Here is a tiny trained network, its code and every weight. The questions are about switching its units off for an input and a class, where a switched-off unit gives its printed mean instead of its output.

import numpy as np


def w(rows, s, z=0):
    codes = np.array(rows[::2]) - 128.0
    scale = np.full(codes.shape[1], s)
    scale[-1] = z or s
    return codes * scale


def f(y):
    return y / 2 * (1 + np.tanh(0.7978845608 * (y + 0.044715 * y**3)))


def log_softmax(a):
    a = a - a.max(-1, keepdims=True)
    return a - np.log(np.exp(a).sum(-1, keepdims=True))


def net(x, mask):
    res = np.array(x, float).reshape(1, 5) / 4 @ E
    y = f(res @ A[0][:, :-1].T + A[0][:, -1])
    res = res + np.where(mask, y, B[0][:, -1]) @ B[0][:, :-1]
    return log_softmax(res[-1] @ U[:, :-1].T + U[:, -1])


A, B = {}, {}
E = w([
[1,202,150,125,85,146],'x0',
[86,39,194,84,205,178],'x1',
[89,72,45,50,95,113],'x2',
[124,129,121,132,137,131],'x3',
[198,205,114,72,138,237],'x4',
],0.011)
A[0] = w([
[156,146,118,113,152,193,154],'n0',
[53,159,133,150,101,166,68],'n1',
[95,105,164,87,160,142,96],'n2',
[51,189,161,88,87,149,61],'n3',
[213,65,87,137,138,119,58],'n4',
[135,163,190,190,147,137,9],'n5',
[147,154,86,168,80,123,100],'n6',
[93,81,8,30,104,111,2],'n7',
[167,161,225,237,157,118,25],'n8',
[104,85,152,104,148,169,96],'n9',
[120,179,72,194,73,125,116],'n10',
[149,149,126,88,123,177,65],'n11',
[201,110,126,166,152,119,72],'n12',
[180,102,107,116,141,139,70],'n13',
[85,73,187,100,190,152,131],'n14',
[124,59,138,161,127,36,142],'n15',
[85,95,152,193,124,73,93],'n16',
[120,97,164,101,121,150,92],'n17',
[114,104,146,113,149,151,41],'n18',
[137,146,72,156,106,114,41],'n19',
[162,153,66,152,93,85,151],'n20',
[84,95,108,132,132,69,127],'n21',
[171,182,125,75,96,165,111],'n22',
[150,157,101,131,92,71,120],'n23',
[146,151,93,59,159,212,120],'n24',
],0.014,0.0063)
B[0] = w([
[140,155,98,135,113,136,202],'n0',
[91,62,121,179,127,48,187],'n1',
[148,140,145,107,149,99,181],'n2',
[100,60,103,178,139,75,204],'n3',
[84,49,116,183,141,64,222],'n4',
[76,120,170,132,114,172,179],'n5',
[166,133,155,75,150,107,186],'n6',
[38,99,210,116,103,247,219],'n7',
[55,132,165,101,97,206,237],'n8',
[143,159,145,91,162,82,182],'n9',
[170,124,155,104,186,116,214],'n10',
[175,149,66,140,95,143,169],'n11',
[94,77,136,155,126,91,197],'n12',
[108,105,125,166,135,122,172],'n13',
[196,143,154,75,176,101,241],'n14',
[159,174,83,155,102,150,250],'n15',
[191,191,50,147,78,141,216],'n16',
[143,145,144,132,158,124,155],'n17',
[133,141,144,112,136,113,146],'n18',
[163,134,144,105,155,106,159],'n19',
[151,127,157,91,153,117,214],'n20',
[142,164,71,133,110,153,203],'n21',
[132,154,78,133,109,142,202],'n22',
[154,156,153,92,167,111,187],'n23',
[151,180,90,153,99,125,224],'n24',
],0.014,0.013)
U = w([
[201,205,30,143,68,134,96],'0',
[213,151,190,28,208,64,82],'1',
[77,125,208,101,88,220,255],'2',
[112,41,99,201,136,11,53],'3',
],0.012,0.0056)

Each question gives the input, the list of numbers given to net, and the class t.
The units are the neurons (one row each of A and B). Each row of codes is followed by its name. A weight is (code - 128) times the scale printed after its matrix; where a second scale follows, it is the last column's (A, B and U).
mask holds one flag per neuron, in row order. A switched-off neuron (its flag False) gives its mean, the last column of its row in B, instead of its output. The means were averaged over made-up inputs and are rounded, as every weight is.
A unit's drop is (log p(t) with every unit on - log p(t) with that unit switched off) / (log p(t) with every unit on - log p(t) with every unit switched off).
The circuit of an input: a set's keep is (log p(t) with only the set's units on - log p(t) with every unit switched off) / (log p(t) with every unit on - log p(t) with every unit switched off). Starting from the 12 units with the biggest drops (on a tie, the unit counted first), units are removed one at a time, each time the one whose removal leaves the highest keep (on an exact tie, the one counted first), for as long as the keep stays at least 0.8.
circuit, biggest first: the units of the circuit, biggest drop first
most important unit: the unit with the biggest drop
top k neurons: the k neurons with the biggest drops, biggest first
drop when u is switched off: that unit's drop, to one decimal
input [-5,3,5,6,-3], class 2: circuit, biggest first -> (n7)
input [8,0,-6,2,-2], class 3: top 2 neurons -> (n1, n3)
input [-6,4,6,1,4], class 2: top 3 neurons -> (n7, n3, n1)
input [-8,-6,8,-6,-8], class 0: top 3 neurons -> (n15, n21, n16)
input [-4,7,-1,-6,8], class 0: top 2 neurons -> (n24, n11)
input [1,0,-8,-5,-8], class 0: top 3 neurons -> (n16, n15, n7)
input [3,-4,-3,2,-3], class 1: top 2 neurons -> (n10, n7)
input [-2,5,-6,-1,-2], class 2: top 3 neurons -> (n8, n5, n10)
input [7,8,-8,-7,-5], class 1: top 2 neurons -> (n14, n7)
input [-6,5,-1,-1,-2], class 3: top 2 neurons -> (n4, n12)
input [4,6,-5,-8,3], class 1: top 2 neurons -> (n14, n7)
input [7,-8,-1,1,7], class 1: top 2 neurons -> (n10, n6)
input [4,1,-3,3,-1], class 3: top 2 neurons -> (n7, n1)
input [5,5,-1,7,-5], class 0: top 2 neurons -> (n16, n4)
input [-2,-8,-8,-6,5], class 1: most important unit -> n10
input [6,8,-4,5,-5], class 1: drop when n14 is switched off -> 1.3
input [-2,4,4,-5,7], class 0: drop when n23 is switched off -> 0.0
input [3,-5,-8,8,-5], class 2: drop when n8 is switched off -> 1.3
